[128 = 0]
[134 103 130 135 113  86 138 133 153 133 143 138  90 138 104 121 187 138
 120 154 133 144 115 147 137 111 138 126 114 167 146 106 162 120 121 113
 110 152 136 143 100] : (44)
[136 119 135 156  94 113  93 119 124 173 150 173  74 166 121 138 136 132
 141 186 108 139 132 115 150 100  97 126 113 128 172  70 113 120 106 130
 112 136 122 135  97] : (44)
[154 100 112 112 150 170 185 146 140  77 114 119 115 123 100 112 214 121
 116 155 148  68 115 140 134 147 155 121 125 163  68 156 148 190  98 130
 132 197 164 126  86] : (55)
[161 110  95 156 138 109 100 143 146 120  96 118 102 162 117  56 132  82
 119 186 128  90 169 126 158  95 165 137 133 150  40  68 139 147 109 136
 144 155 145 105 162] : (44)
[127 126 133 138 142  87 101 129 141 113 147 123  73 156  94 123 147 113
 105 173 142  92 124 134 136 121 137 150 104 139  87  80 116 167 132 138
 100 145 126 124  56] : (44)
[165 148  99 158 157 140 133 109 136 127 111 149 147 155 118 157 117 121
 121 107 127  75 136 116 152 112 134 130 124 119  42 101 136 141  94 138
 142 140 121  98 117] : (55)
[157  92  79 160 131  92 149 127 138 149 143 125 118 123 155 139 176 120
 140 128 105 121 117 116 145 104  92 116 134 124 119 149 125 112 133 110
 138 154 136 153 122] : (44)
[124  75 126 102 149 143 123 147 130 121 124 115 100 127 107  85 138 131
 133 166 137 119 141 159 123 111 129 142 122 169 128 137 140 158  94 123
 143 193 142 147 129] : (54)
[148 112 105 177 116 120 103 145 138 163 105 155 115 140 112 114 131 132
 129 150 118 132 140 136 151  89 153 135 121 134 148 111 135 114 104 109
 142 152 118 145 119] : (44)
[148  61 127 154 138  77  99 158 171 103 136 134  65 153  90  97 179 118
 111 187 126 111 128 134 149  92 141 137 111 166 103  74 130 134 124 107
 101 176 136 146  90] : (44)
[157 118 100 165  99  99 117 135 158 152 120 161  87 170 104 115 164  85
 123 160 120 127 144 139 154  69 152 121 110 151 187 112 138 141 114 114
 115 166 145 155  86] : (44)
[164  91  89 158 124  67 117 116 150 144 122 125 101 157 127 135 170 121
 125 160 129  70 150 131 161  86 150 120 111 149   4  76 138 139 111 130
 131 158 109 117 119] : (44)
[176 111 105 166 125 178 129 178 135 109 104 171 129 145  94  93 161 118
 120 164 130 101 150 128 150 151 173 137 130 153  76 137 143 128  94 115
 144 176 124 138 126] : (44)
[143 116  92 152 149 105 125 107 125 136 120 126 126 129 138 152 140 155
 121 141 132  67 156 131 151 133 141 134 114 128   6 100 131 134 102 130
 138 127 117  97 111] : (44)
[150  70 101 143 152 116 111 159 168 123 105 144 106 165 103  94 129  70
 142 159 128 145 177 124 146  70 139 127 123 179 127  78 153 164 105 108
 225 210 163 142 185] : (55)
[137  89  89 168 150 120 142 106 115 181 129 119 122 115 136 123 141 134
 131 136 128 142 140 139 135 117  90 131 114 125  93 156 164 135 105 132
 145 155 124 155 142] : (54)
[142 137 112 113 124  62  77 104 130 128 104  99  91 139 137 132 120 134
 130 148 125  72 129 132 133 109 147 147 123 121  54  81  96 153 142 142
 125 108 125  91 113] : (44)
[124  49 133 109 168  95  86 131 143 125 150 112  80 129 105 110 153 179
 126 158 126 121 128 160 132 119  85 154 105 163  73  79 117 126  75 112
 111 182 111 143 114] : (55)
[162 123 107 178 149 117 126 133 152 104 101 112 126 145 103 109 145  95
 119 160 143 116 165 116 139 108 178 125 114 154  25  99 171 136 123 124
 131 138 125 162 176] : (44)
[142  80 109 137 132  78 106 136 150 122 120 119  65 152  98  90 162 109
 126 185 139 100 119 146 149  92 128 139 120 164 118 101 124 161 117 117
 119 184 149 138  88] : (44)
[136 111 126 121 161 126  89 134 130 104 127 121  85 152  92  97 106 115
 111 179 133 106 151 144 124 101 130 155 105 159  81  88 111 165 115 134
 127 169 149 124 125] : (54)
[130 103  95 128 125  89  97 111 144 154 121 131  93 147 136 150 149 154
 137 147 114  92 129 129 147  81 118 133 117 136  56  96 110 124 122 125
 137 148 105 116 102] : (44)
[137 197 146 143 142  82 122  73 129 114 139 120 141 141 105 182 122 148
  98 127 167  83 120 157 143 164 158 151 106 145  62  60 154 185 107 157
 126  59 114  72  84] : (55)
[117  87  99 153 144  78  98 113 161 156 142 149  97 159 132 151 126 143
 145 122 117 121 139 113 141  89  94 126 114 141  97  71 110 109 117 116
 123 153  83 136 103] : (44)
[143 117 135 117 119 146 100 173 133 103 121 167 105 147  76  93 113 141
 118 164 117 127 148 160 128  89 174 132 131 181 144 108 140 136 111 113
 144 179 128 136 104] : (55)
[170 106  94 131 144 119  63 112 130 164  98 148  76 188  90 126 120 137
 136 193 125  32 141 152 165 101 144 145 130 160  76  43 103 187  43 135
 164 203 130  85  70] : (55)
[168 119 129 130 136  91 127 125 128 120 121 127 105 141 103  88 131 116
 116 159 132 139 173 147 125  92 146 149 109 166  96  94 157 144 114 129
 137 150 159 122 168] : (44)
[127 106 131 169 147 145 104 151 141 128 141 136 115 138  81  98 144 132
 110 175 132 135 143 116 136 115 137 141 110 158 102  96 165 134 109 112
 119 151 120 140 120] : (44)
[158  95 123 134 174  67 113 168 187  58 115 129  80 154  67 102 162 121
  98 156 143  83 127 139 139 108 152 149 107 211  85  42 138 174  98 103
 103 152 141 107  84] : (55)
[121 115 145 110 140 121  89 140 144  75 117 135  96 156 100 106 112 120
 111 165 136  85 158 124 154 116 187 136 123 157  50  56 101 136  81 133
 116 134 137  93 133] : (55)
[121  86 112 108 141  74 114 122 168 101 127 132  78 151 112 135 147 132
 113 134 133  87 143 121 141  72 150 117 117 168   4  67 137 145 132 116
 123 173 118 109 112] : (44)

[133 141 116 159 161 143 185 132 109 103 160 114 140 115 150 121 133  66
 145 118  57 133 129 120 133 141  68 130 130  76 118 169 127 106 120 152
 128 134 135 145 148] : [76]
[141 142 126 150 110 112 209 115 125 123 111 134 193 127 129 134 118  64
 124 127  97 109 124 170 137 139 118 147 123 102 136 153  92 159 128 164
 127 124 134  90 153] : [76]
[142 124 116 149 103 122  69 131 123 137 130  55 188 117 119 104 121  67
  84 118 116  80  94 160 118 159 165 198 113  76 149 112 113 170 134 170
 151 142 146  63 119] : [75]
[135 152 101 149 105 129  88 120 112 105 147 137 156 142 139 121 128 119
 135 120  90 148 116 136 111 153 129 129 101 132 138 164 108 128 119 137
 155 112 120  91 138] : [72]
[139 135 107 122 119 124 119 127 105 126 129  91 145 129 140 129 124  67
 100 111  85 125  88 141 129 165 130 158 116 114 142 187 123 186 118 174
 123 122  97  45 122] : [75]
[138 116 119 101 165 132 117 126 133 135 134 138 113 144 121 127 120  88
 116 124 143 113 134 130 106 124 144 151 117  98 131 134 143 108 128 115
 150 130 136 124 118] : [81]
[157 101 145 146 102 128 193 137 132 105 132 138 167 122 119 141 140  93
 139 132 127 125 122 166 158 157 114 120 130  71 121 113 122 109 136 132
 139 145 143  91 143] : [88]
[132 128 132  99 151 122 170 118 127 126 116 156 148 112 126 136 114  61
 114 114 139 102 123 142 129 124 134 129 122 105 140 163 146 144 124 142
  93 128 130 120 119] : [76]
[142 117 122 117 136 123 158 129 128 120 135  99 131 122 129 137 129  56
 109 112 138 129 115 145 131 164 144 142 111 100 135 160 120 136 130 155
 167 135 121  84 124] : [81]
[147 118 112 140 116 137 147 123 109 127 143 110 125 166 131 136 135 108
 120 136  89 136 131 163 110 155 139 133 105  96 119 147 114 119 123 114
 186 121  94  72 137] : [72]
[151 149  87 114 153 149 106 123 145 107 141 140 143 103 106 118 119  66
 147 112 155  77 135 151 134 107 126 185 119 131 135  86 144 147 110 131
  67 123 193 158 138] : [75]
[150 108 154 155  57 114 171 147 148  95 115 159 161 138 122 139 143 173
 145 135 180 148 122 157 172 162 116 125 140 127 121  91  85 104 148 131
 138 142 171  87 142] : [88]
